[-109  -71  -76   41   46] yields 46

[[ 54  53 -17  12  25]
 [-49  33  56  29 -16]
 [-17   8 -95  25  40]] yields 25

[-81 -20 -55  14  -3] yields -3

[[-17 -98 -82 -50 -56]
 [-52  61 -45 -19 -29]
 [ -9 -16 112  71  11]] yields -56

[-14 102 -66 -83  -7] yields -7

[[-75 -28 -92 -39 -46]
 [ 98 -12  71  80  84]
 [-39 -41 -88 -81 -77]] yields -46
---
Q:
[[61 46 37 40 68 84 11 43 33 12 63 56 28 52]
 [57 57 36 19 86 78 38 56 31 19 52 63 41 75]
 [82 23 39 69 30 64 82 69 41 64 37 37 58 22]
 [30 91 69 25 58 63 34 24 39 27 46 49 45 79]
 [51 48 32 19 37 65 94 48 36 34 85 67 48 39]
 [51 48 51 41 69 74 22 60 51  3 50 73 35 79]]
A: 61

Q:
[[-192  165  -41    8 -105  -16  237  288 -474  -55   50 -149 -148  485]
 [ 101 -163  426 -263 -304  128  525 -286  164 -144 -103   26  120  -95]
 [ 318  236 -242   60 -226  251 -265   96  331 -134  111  147  361   -2]
 [  65  217  324 -255  262  231 -149  410   29 -397  618  268 -165  385]
 [  58   78 -248  -79  -84  -48  367   62 -423 -252  268 -191  252  143]
 [-527  -44 -194  402  190   54 -202  156 -124  219 -144  281 -249   -9]
 [ -43  126 -375  273 -381  362  -13  192   61  166 -252  381   53  -43]
 [  68  -71 -161   -8  -75  121 -319  130 -161  321   25   51  149   -7]]
A: -192

Q:
[[8760 6748 4961 7024 8332 6686]
 [4301 3801 4266 4662 4208 5023]
 [2815 6355 8294 6630 4819 5023]
 [7831 5373 7183 2825 6805 7273]
 [5788 8123 5377 4399 2986 6295]
 [7646 3801 5239 3612 6957 6588]
 [4859 2033 4266 6367 6805 4729]
 [7646 7533 7738 4006 6499 7273]
 [4115 3015 4544 5318 4972 4827]]
A: 8760

Q:
[[611 645 574 483 491 530 596 425 588]
 [529 770 593 521 465 479 578 559 623]
 [562 497 579 556 584 538 571 419 488]
 [515 571 557 533 620 529 583 621 554]
 [538 219 381 531 535 505 560 555 599]
 [509 481 660 552 456 509 466 629 653]]
A: 611

Q:
[[7140 5649 7307 4617 4610 5778 4999 6514 6702 5681 4490 5907]
 [3221 3877 4051 6575 6325 2599 7531 7830 7473 7809 7783 2922]
 [5706 4417 5076 6842 3920 6657 4923 4802 4832 4985 5957 8378]
 [6224 4329 6071 5377 3005 4884 3664 5498 6053 6437 6999 4957]
 [7281 3136 4042 8330 3709 5894 6391 6672 6644 3414 6861 6825]
 [7073 7614 7452 4061 7017 6851 7432 6806 6176 5659 3245 6847]]
A: 7140

Q:
[[114 115 142 104 125 113 149 144 128 192]
 [127 123 113 124 133 122 132 125 119 165]
 [112 115 145 104 125 115 148 143 130 192]
 [106 110 167  87 116 111 157 163 138 206]
 [152 139  65 170 138 138  79  74 101  31]
 [134 127  97 141 138 127 114 104 111 133]
 [118 118 131 114 129 117 142 137 123 183]]
A: 114

Q:
[[2 3 6 3 5 6 5 3 4 3 4 4 4 5 5]
 [5 5 4 5 4 5 4 4 5 5 4 4 5 4 5]
 [5 5 3 6 2 4 5 4 4 3 4 7 5 2 3]
 [1 2 6 3 5 6 5 3 3 3 4 4 4 4 5]
 [4 5 3 4 6 3 3 4 1 5 5 6 6 3 4]
 [6 5 4 6 4 5 3 3 5 5 3 4 5 4 6]
 [3 5 4 3 5 3 4 6 6 5 6 4 4 5 3]
 [3 4 6 3 4 3 4 7 6 5 5 4 4 6 2]
 [3 2 6 3 4 5 5 4 3 4 5 4 3 5 5]
 [6 4 3 5 4 4 4 3 2 5 5 6 4 3 4]
 [2 6 3 3 6 3 5 6 7 4 7 4 3 5 5]
 [6 7 4 6 5 6 4 4 5 3 3 1 5 4 5]]
A: 2

Q:
[[46 53 57 53 47 43 62 62 62 51 45 56 44]
 [47 53 52 53 47 48 48 49 48 53 47 52 47]
 [35 66 60 65 35 38 47 50 49 66 36 61 37]
 [56 43 49 43 56 52 60 59 60 41 55 48 53]
 [60 42 39 41 59 61 44 42 42 43 60 39 60]
 [24 75 74 76 25 24 64 68 68 73 24 74 24]
 [53 46 48 46 54 52 48 47 47 45 53 48 52]
 [46 53 58 53 47 43 63 63 63 51 45 57 44]]
A: 46

Q:
[[5 1 1 1 7 7 1 7 1 1]
 [7 7 7 1 1 1 7 1 7 7]
 [1 1 1 7 7 7 1 1 1 6]
 [7 7 7 2 1 1 7 1 7 7]
 [5 7 7 7 1 1 7 1 7 7]
 [6 1 2 1 7 7 1 7 1 1]
 [5 1 1 1 7 7 1 7 1 1]
 [1 1 1 7 7 7 1 1 1 4]
 [7 7 7 1 1 1 7 2 7 7]
 [7 7 7 5 1 1 7 1 7 7]]
A: 5
---
[ 84 101 104 -75  50] out 84, 50

[[  1 -36   3   1  31   1]
 [  3  15   1   1 -88   0]] out 1, 0

[ 88 -65  63  80  65] out 88, 65

[ 27 -34  48 -72 -16  37 -88] out 27, -88

[[ -2   5  -2 -12   6   4 -12]
 [-37 -48 -37 -29   0  26 -97]
 [ 63 -62  63  19 -54  13 -66]] out -2, -66

[[ 78   0  56 -88   5]
 [  7  59  34  17  45]] out 78, 45

[  93   -9 -105  -80   -4] out 93, -4

[   1 -108  -25   -9  -58   30  105] out 1, 105

[[ -7 -74 -58  81 -28]
 [ 20 -34 -44  28 -45]
 [-21  13  -1 -57   1]] out -7, 1

[-14   8 -38  91  13] out -14, 13
---
[[-19  45 -66  78]
 [-28  14 -93  70]] value 14

[[-56 -49  77  26 -81  52 -41]
 [ 93  66  94  47 -58  92  74]] value 66

[[ 22 -70  44 -51 -14]
 [ 80  26 -65 -51  71]] value 26

[[ 22   3   8   9 112  30]
 [  3  49 -95 -60 -91 -47]] value 49

[[ 29 -11  84 -12  -6  -7]
 [-37 -18 -38 -24   0 -11]] value -18

[[-35  73 -55 -58 106  81]
 [ 88  50  24 -39 -12 -38]] value 50

[[ 71   0 103  83   0]
 [ 18 -82  75  44 -74]] value -82

[[  8  -3  92 -60]
 [-68  17  62  75]] value 17

[[-62   2  30  25 -81 -54]
 [ 45  15 -47   5  -2 -41]] value 15

[[-60 -16  17 -80 -20]
 [ 54  -2 -53  70  -8]] value -2
